Here is a tiny trained network, its code and every weight. The questions are about switching its units off for an input and a class, where a switched-off unit gives its printed mean instead of its output.

import numpy as np


def w(rows, s, z=0):
    codes = np.array(rows[::2]) - 128.0
    scale = np.full(codes.shape[1], s)
    scale[-1] = z or s
    return codes * scale


def f(y):
    return y / 2 * (1 + np.tanh(0.7978845608 * (y + 0.044715 * y**3)))


def log_softmax(a):
    a = a - a.max(-1, keepdims=True)
    return a - np.log(np.exp(a).sum(-1, keepdims=True))


def net(x, mask):
    res = np.array(x, float).reshape(1, 3) / 4 @ E
    y = f(res @ A[0][:, :-1].T + A[0][:, -1])
    res = res + np.where(mask, y, B[0][:, -1]) @ B[0][:, :-1]
    return log_softmax(res[-1] @ U[:, :-1].T + U[:, -1])


A, B = {}, {}
E = w([
[100,117,133,213,184,51,203,87],'x0',
[224,3,111,159,114,101,101,148],'x1',
[152,158,251,149,165,103,89,208],'x2',
],0.012)
A[0] = w([
[148,17,53,145,77,131,123,90,133],'neuron 0',
[194,73,54,148,90,132,194,131,114],'neuron 1',
[146,90,132,61,64,179,72,106,215],'neuron 2',
[53,187,77,106,84,180,172,48,186],'neuron 3',
[95,220,249,136,182,146,125,144,112],'neuron 4',
[162,159,101,60,71,204,85,193,254],'neuron 5',
[156,93,215,167,138,100,72,207,107],'neuron 6',
[228,90,228,154,181,107,100,204,64],'neuron 7',
[19,194,37,86,111,182,153,30,203],'neuron 8',
[139,73,95,121,127,170,126,127,128],'neuron 9',
[211,50,181,165,130,75,68,207,67],'neuron 10',
[164,30,40,135,70,113,125,75,131],'neuron 11',
[77,114,121,222,230,2,209,98,183],'neuron 12',
[76,234,233,123,191,143,105,179,162],'neuron 13',
[108,91,129,189,170,30,171,60,158],'neuron 14',
[109,187,175,102,156,141,104,161,142],'neuron 15',
[215,60,160,163,124,96,90,142,124],'neuron 16',
],0.0082,0.0078)
B[0] = w([
[159,163,67,144,153,125,67,143,219],'neuron 0',
[166,147,115,162,167,154,97,132,192],'neuron 1',
[102,111,88,94,113,107,98,194,219],'neuron 2',
[100,65,137,97,114,156,188,105,221],'neuron 3',
[137,189,176,174,143,88,101,137,204],'neuron 4',
[135,154,129,54,52,113,138,225,247],'neuron 5',
[94,113,161,101,95,141,187,116,194],'neuron 6',
[83,94,145,110,113,134,198,106,199],'neuron 7',
[110,57,138,83,106,154,190,102,249],'neuron 8',
[126,114,102,128,140,105,108,144,162],'neuron 9',
[99,62,145,99,109,141,164,123,204],'neuron 10',
[168,161,90,144,169,130,69,163,225],'neuron 11',
[117,114,160,164,247,101,138,38,252],'neuron 12',
[133,185,165,160,87,98,111,144,227],'neuron 13',
[163,122,129,161,186,186,131,76,213],'neuron 14',
[161,174,159,138,102,132,128,155,175],'neuron 15',
[112,63,89,99,148,159,145,107,198],'neuron 16',
],0.012,0.014)
U = w([
[84,72,122,42,36,150,199,157,221],'0',
[91,63,163,126,158,156,217,38,138],'1',
[149,244,174,130,51,106,97,199,97],'2',
[97,218,180,229,165,39,125,90,4],'3',
[164,134,61,89,119,113,1,191,186],'4',
[205,130,79,249,178,162,70,92,54],'5',
],0.0079,0.0021)

Each question gives the input, the list of numbers given to net, and the class t.
The units are the neurons (one row each of A and B). Each row of codes is followed by its name. A weight is (code - 128) times the scale printed after its matrix; where a second scale follows, it is the last column's (A, B and U).
mask holds one flag per neuron, in row order. A switched-off neuron (its flag False) gives its mean, the last column of its row in B, instead of its output. The means were averaged over made-up inputs and are rounded, as every weight is.
A unit's drop is (log p(t) with every unit on - log p(t) with that unit switched off) / (log p(t) with every unit on - log p(t) with every unit switched off).
The circuit of an input: a set's keep is (log p(t) with only the set's units on - log p(t) with every unit switched off) / (log p(t) with every unit on - log p(t) with every unit switched off). Starting from the 12 units with the biggest drops (on a tie, the unit counted first), units are removed one at a time, each time the one whose removal leaves the highest keep (on an exact tie, the one counted first), for as long as the keep stays at least 0.8.
units of the circuit, in order: the units of the circuit, biggest drop first
k most important neurons: the k neurons with the biggest drops, biggest first
drop when u is switched off: that unit's drop, to one decimal
input [-5,0,6], class 2: 4 most important neurons -> (neuron 8; neuron 13; neuron 4; neuron 3)
input [-3,-5,1], class 2: units of the circuit, in order -> (neuron 13)
input [-8,1,-8], class 4: 2 most important neurons -> (neuron 11; neuron 0)
input [-2,0,3], class 2: 2 most important neurons -> (neuron 8; neuron 3)
input [-1,1,7], class 0: 3 most important neurons -> (neuron 7; neuron 10; neuron 6)
input [-5,1,-6], class 4: 2 most important neurons -> (neuron 11; neuron 0)
input [-7,4,0], class 4: 2 most important neurons -> (neuron 8; neuron 3)
input [1,8,-1], class 5: 2 most important neurons -> (neuron 5; neuron 1)
input [-7,1,8], class 0: 3 most important neurons -> (neuron 7; neuron 10; neuron 6)
input [-5,2,8], class 0: 2 most important neurons -> (neuron 7; neuron 10)
input [0,7,6], class 0: 2 most important neurons -> (neuron 12; neuron 14)
input [4,3,0], class 5: 2 most important neurons -> (neuron 8; neuron 3)
input [3,-8,2], class 3: 2 most important neurons -> (neuron 4; neuron 13)
input [1,7,-7], class 5: most important neuron -> (neuron 5)
input [0,3,-5], class 4: drop when neuron 12 is switched off -> 0.3
input [1,3,-1], class 5: drop when neuron 5 is switched off -> 0.3
input [-1,-4,1], class 2: drop when neuron 10 is switched off -> 0.1
input [-3,-1,1], class 2: drop when neuron 8 is switched off -> 0.2
